Here is a tiny trained network, its code and every weight. The questions are about switching its units off for an input and a class, where a switched-off unit gives its printed mean instead of its output.

import numpy as np


def w(rows, s, z=0):
    codes = np.array(rows[::2]) - 128.0
    scale = np.full(codes.shape[1], s)
    scale[-1] = z or s
    return codes * scale


def f(y):
    return np.maximum(y, 0)


def log_softmax(a):
    a = a - a.max(-1, keepdims=True)
    return a - np.log(np.exp(a).sum(-1, keepdims=True))


def net(x, mask):
    res = np.array(x, float).reshape(1, 4) / 4 @ E
    y = f(res @ A[0][:, :-1].T + A[0][:, -1])
    res = res + np.where(mask, y, B[0][:, -1]) @ B[0][:, :-1]
    return log_softmax(res[-1] @ U[:, :-1].T + U[:, -1])


A, B = {}, {}
E = w([
[177,170,80,216],'x0',
[185,136,135,64],'x1',
[118,1,105,94],'x2',
[132,92,184,226],'x3',
],0.0098)
A[0] = w([
[166,125,140,121,107],'neuron 1',
[220,146,92,159,252],'neuron 2',
[114,215,160,202,117],'neuron 3',
[96,125,251,126,130],'neuron 4',
[155,197,148,206,97],'neuron 5',
[83,74,135,61,175],'neuron 6',
],0.012,0.011)
B[0] = w([
[39,102,86,158,135],'neuron 1',
[240,45,162,165,250],'neuron 2',
[158,193,182,149,207],'neuron 3',
[60,98,135,254,176],'neuron 4',
[194,228,180,132,197],'neuron 5',
[239,127,240,172,210],'neuron 6',
],0.01,0.013)
U = w([
[40,145,9,126,56],'0',
[26,147,60,55,49],'1',
[43,203,135,100,73],'2',
[81,142,20,53,32],'3',
[112,172,126,77,77],'4',
[82,143,150,180,106],'5',
[143,33,134,149,254],'6',
[174,170,159,70,101],'7',
],0.013,0.0068)

Each question gives the input, the list of numbers given to net, and the class t.
The units are the neurons (one row each of A and B). Each row of codes is followed by its name. A weight is (code - 128) times the scale printed after its matrix; where a second scale follows, it is the last column's (A, B and U).
mask holds one flag per neuron, in row order. A switched-off neuron (its flag False) gives its mean, the last column of its row in B, instead of its output. The means were averaged over made-up inputs and are rounded, as every weight is.
A unit's drop is (log p(t) with every unit on - log p(t) with that unit switched off) / (log p(t) with every unit on - log p(t) with every unit switched off).
The circuit of an input: a set's keep is (log p(t) with only the set's units on - log p(t) with every unit switched off) / (log p(t) with every unit on - log p(t) with every unit switched off). Starting from all 6 units, units are removed one at a time, each time the one whose removal leaves the highest keep (on an exact tie, the one counted first), for as long as the keep stays at least 0.8.
units of the circuit, in order: the units of the circuit, biggest drop first
k most important neurons: the k neurons with the biggest drops, biggest first
drop when u is switched off: that unit's drop, to one decimal
input [-6,8,-1,3], class 6: 3 most important neurons : (neuron 4; neuron 5; neuron 3)
input [4,-4,-7,7], class 7: units of the circuit, in order : (neuron 5)
input [-5,-4,-4,1], class 5: units of the circuit, in order : (neuron 2; neuron 4)
input [2,8,-2,1], class 6: units of the circuit, in order : (neuron 2; neuron 3)
input [-4,-7,-7,-3], class 2: units of the circuit, in order : (neuron 2; neuron 6)
input [-5,2,7,-6], class 7: 3 most important neurons : (neuron 2; neuron 6; neuron 4)
input [-8,-7,-7,-8], class 2: 2 most important neurons : (neuron 2; neuron 5)
input [7,6,0,-2], class 6: 2 most important neurons : (neuron 2; neuron 3)
input [-6,-2,-4,8], class 5: 2 most important neurons : (neuron 4; neuron 2)
input [5,1,-2,8], class 7: drop when neuron 1 is switched off : 0.0
input [-8,-6,-2,7], class 5: drop when neuron 2 is switched off : 0.7
input [2,-2,-4,2], class 7: drop when neuron 3 is switched off : 0.1
